Q:
[[-29.2  29.1  -5.9   7.4   3.8 -19.9  11.6]
 [  3.3   0.5  -8.2 -15.3  11.9   9.4  -7.7]
 [ 47.7 -43.6   8.2 -14.4  -4.9  35.8 -16.0]]
A: -4.9

Q:
[[-17.9 -13.4  14.2 -20.5   5.4 -17.6 -15.0]
 [-18.1 -13.8  17.1 -13.9   6.0 -17.4 -15.6]
 [ -9.3 -35.2  29.9 -40.1  21.3  -8.8  -3.1]]
A: 21.3

Q:
[[ -0.1   0.5   1.5   0.4   0.5   0.3  -1.4]
 [-44.9  13.4 -48.2  20.3  19.3  19.4 -47.9]
 [ -0.1  -0.2   2.0  -0.3  -0.4  -0.3   0.9]]
A: -0.4

Q:
[[-14.9  21.6  10.0 -55.0]
 [  3.3 -21.2 -54.4  23.8]
 [  8.8 -54.6   6.6   4.8]]
A: -54.6

Q:
[[ -0.8  13.3  14.7  19.3  -1.2  19.0]
 [  3.9  -9.6 -18.1 -18.2   1.3 -20.2]
 [-38.2  32.0  22.6 -13.9 -40.6 -13.0]]
A: -13.9

Q:
[[  1.9   0.0   8.1 -27.3  -7.6]
 [-44.8   1.0 -38.3  33.2   1.0]
 [ -2.6   0.0  -4.3 -30.2 -12.6]]
A: -4.3
---
[[-14.2   5.4 -11.3  -6.8  23.7  14.6 -24.0]
 [-16.8   1.8  18.0 -28.8 -10.7 -22.9  -9.8]
 [-12.0  13.9 -14.1   7.8  42.3 -10.5  -7.5]]
-9.8

[-16.6 -23.6  -9.4  26.7 -22.0 -39.9 -46.6]
-22.0

[[ -5.7   8.0  25.5 -11.3  -0.3]
 [ -0.1 -20.8  -6.1   6.0 -11.7]
 [ -0.9  44.2 -10.7 -28.1  -5.5]]
-5.5

[  2.5 -39.4 -21.5  17.1  34.6 -41.6  33.5]
2.5

[ 18.5  -0.3 -45.1  33.3  11.2]
11.2

[-20.6  19.9  54.4  33.5 -13.9]
19.9
---
[[ 16.3   6.4 -10.6  -1.2  -8.7  -7.3  -0.1]
 [ -2.1  13.1  30.1  11.7 -10.9  -0.2 -17.9]
 [-10.9   1.5 -13.1  33.4  -1.0  42.6 -16.6]] gives 6.4

[-37.1  -2.7  -1.6  51.6] gives -2.7

[[-36.1  36.5 -29.0  35.2]
 [-38.0  37.7  35.2  39.5]
 [ 40.3 -40.1 -33.5 -41.8]] gives 36.5

[-46.9  18.7   6.3   5.0 -12.6] gives 18.7

[[ 38.2   7.0   7.6  12.4  -9.9]
 [-35.8 -11.9  -4.3  -0.4  13.3]
 [-43.1  -3.0 -10.0 -43.8  -0.6]] gives 7.0

[-41.1 -18.5  36.5 -12.0  54.6] gives -18.5

[ 11.1 -41.7 -45.1 -15.3   7.8 -31.4] gives -41.7

[[  0.3 -11.8   0.0  28.4  28.3]
 [ 15.8  42.0  23.9  -2.9 -10.6]
 [ 10.2 -26.2   1.3 -20.0 -10.7]] gives -11.8

[ 12.2   8.4 -39.1 -10.9  53.4] gives 8.4
---
4684,4779,3116,6755
3272,3340,3227,7432
4852,5558,1976,8202
-> 4779

233,54,170,100,231,5,8
28,231,218,232,31,200,244
-> 54

3302,2520,8918,3282,1518,7376 -> 2520

5,2,132,13,159,193,152 -> 2

27,11,16,90 -> 11

1,3,3,3,2,8 -> 3

4,27,0,-16,-13,-10,7
-27,27,-17,-4,-30,-22,-31
8,27,-3,-17,-20,-13,5
-> 27
---
[[ 51.5 -14.8 -46.3  55.4  18.9]
 [  5.1 -15.6   7.7 -19.5 -26.9]
 [ 38.9  14.9  -7.2 -46.3  25.4]] --> 51.5

[[-16.1  31.0 -41.4  15.0]
 [ -5.9  17.6 -37.9  13.4]
 [-29.3  33.5 -47.1  32.1]] --> -16.1

[[ 32.7   9.3 -44.6   0.1]
 [  2.5 -16.3 -11.6  16.0]
 [-46.1   7.8  24.2  -0.7]] --> 32.7

[[ 15.8  37.7 -29.3  -3.0  18.7]
 [  6.5   5.6 -16.6  35.3  -8.5]
 [-43.6  -7.0 -29.4 -14.2   0.9]] --> 15.8

[[ 13.7 -13.9  -4.0 -14.4 -43.0 -41.0  -1.0]
 [ 21.5 -21.8  18.3 -14.3  -6.2 -15.2  17.0]
 [  2.5  -2.5  -4.1  -3.7 -15.4 -13.7  -3.0]] --> 13.7

[[  2.2   1.8  -2.9   3.3  -1.8   0.0  -2.1]
 [  3.6   0.4  -3.9   3.3 -10.9   7.2  -3.4]
 [  8.6   0.0  -6.9   7.5 -20.8  40.3  -7.2]] --> 2.2

[[ 30.2  15.8 -16.8 -22.6  33.8  -9.4]
 [ 12.1   1.9 -38.9 -39.4  16.7  13.9]
 [ 16.9  28.4 -11.1 -11.5  21.8  -0.8]] --> 30.2
---
Input:
[[-42.0 -15.7 -15.5 -38.8  -2.3  -3.6]
 [-23.2 -27.9 -31.9   6.3 -16.6 -23.1]]
Output: -42.0, -23.1

Input:
[[-45.2 -23.9 -19.7  27.3  10.8  44.2  31.6]
 [ 34.6  36.9  -2.5 -16.7  29.1  44.8  14.5]
 [-36.7   9.2  43.8  10.4  -0.8 -40.5   6.8]]
Output: -45.2, 6.8

Input: [ -5.5  -4.4  14.7 -10.1   6.8 -22.5  39.4]
Output: -5.5, 39.4

Input: [-31.1 -11.9  20.1 -27.8   0.9 -41.8  16.5]
Output: -31.1, 16.5

Input:
[[ 32.2  17.4  10.0   8.5  40.7  -2.0 -17.2]
 [-19.1  21.7   8.3  12.1  24.4   5.2  -9.2]]
Output: 32.2, -9.2

Input: [-34.2  43.7  50.1  41.4  51.4]
Output: -34.2, 51.4
---
[119 150  52 135 201]
119, 201

[7 6 1 0 8 2 2]
7, 2

[82 14 80 74 83]
82, 83

[[-490  451  546  524  501 -450]
 [-810  295  299  408  277 -171]
 [  97 -330 -437 -284 -383 -338]]
-490, -338

[3210 9451 1020 8584 1704 2484]
3210, 2484

[ 970 -776 -752 -569]
970, -569

[6 5 5 3 3 8 2]
6, 2

[[2 7 4 4 0]
 [0 9 1 0 2]]
2, 2

[5 3 4 8 1 7 2]
5, 2

[[38 39 49 66 88 28]
 [ 6 60 79 20 20 29]]
38, 29
---
[ 36  62  29 119 212] => 36, 212

[194 848 447 138] => 194, 138

[ -43  539 -790 -839   39] => -43, 39

[[6 2 3 5]
 [5 8 2 6]
 [6 4 5 1]] => 6, 1

[[-19  -8  39  26  -4]
 [-27  39 -35  -6 -17]
 [-34  43 -29   0 -22]] => -19, -22

[-564  281 -236 -328  998  408] => -564, 408
---
[[ -5.7   3.8 -13.3  -5.5  -5.1]
 [ -2.6   7.7  -3.5  -2.6  -2.6]
 [ -1.3 -51.4 -14.1  -0.1   2.3]] | 7.7

[[-12.4  -7.8 -10.0 -37.1 -31.7   2.0  -2.1]
 [-24.4 -52.9 -10.0  31.3 -37.9 -19.0  -8.7]] | -52.9

[[ -2.1  -0.5  -0.3  -0.2  -0.6   0.1]
 [-40.8  -8.2  -6.3  -8.1  -7.9  12.2]] | -8.2

[[ -1.0   4.9 -40.3   5.2]
 [ -1.7  17.2 -12.2  38.8]
 [ -0.3  25.5  -7.6  -4.7]] | 17.2

[[-34.4  12.1   1.0  40.1  -1.2  -6.0]
 [-34.5  23.1   8.2  24.4 -15.6  -4.4]] | 23.1

[[  1.3  -0.7 -23.8  25.0  12.9  22.9]
 [-35.3 -17.7 -26.0   4.1 -48.7   6.1]
 [ 22.9 -23.6   6.6  34.4  -4.6  -9.5]] | -17.7
---
 47.3   -1.2   28.6    8.5   43.4  -51.7
 35.9   15.8  -25.2  -32.0   40.2   -8.8
  6.6   -9.1  -11.6  -14.4    6.4    0.0
: -9.1

 2.2  33.4  38.2   3.1  -0.5
 5.6  45.9  22.3   0.4   0.7
 1.1   0.0   5.3  47.7  23.7
: 0.0

 32.8   22.5   24.9  -37.7   18.5   12.9  -14.7
 31.1    0.2   37.9  -48.1    9.4   39.7  -32.3
 -3.1  -20.2   11.2  -20.5   -2.9   -0.5    3.9
: -20.2

-33.0  -24.2    3.4   -4.7
-33.0  -22.0    5.0    8.7
-53.5  -25.3    3.4   -4.7
: -25.3

 31.4   31.6    6.0    8.7  -32.4   -3.3   -8.5
 30.3   33.3    4.0   29.1   34.3    2.0    7.3
 30.3  -30.1   21.6  -11.3  -21.0   20.4  -51.8
: -30.1

 -1.2   24.4   -7.3    8.4   12.2
 -1.2  -23.7  -14.8    0.6   -1.2
  4.5  -26.2   47.4   -9.7   10.8
: -26.2
---
-0.02   0.11  -0.19  -0.13  -0.14 Answer: -0.19, 0.11

 11.4   -1.8   11.0   -3.1  -14.9   16.8    1.6 Answer: -3.1, 16.8

 0.118  -0.049  -0.108  -0.079  -0.140 Answer: -0.108, 0.118

-1.22  -0.49  -0.52   1.51  -1.11 Answer: -0.52, 1.51

 0.240   0.026   0.312   0.181   0.265  -0.075   0.069
 0.413   1.818  -0.669   0.897  -0.744   1.288   0.871
-0.225  -1.392   0.569  -0.589   1.772   0.234   0.102
Answer: 0.897, 1.818

 0.054   0.005  -0.071   0.086   0.026   0.056  -0.072
 0.274  -0.378   0.940   0.667  -0.444  -1.498   0.849
-0.339   0.148  -0.576  -0.198   0.987   1.449  -0.308
Answer: 0.667, 1.449

 0.146  -0.059  -0.159   0.119   0.164 Answer: -0.159, 0.164
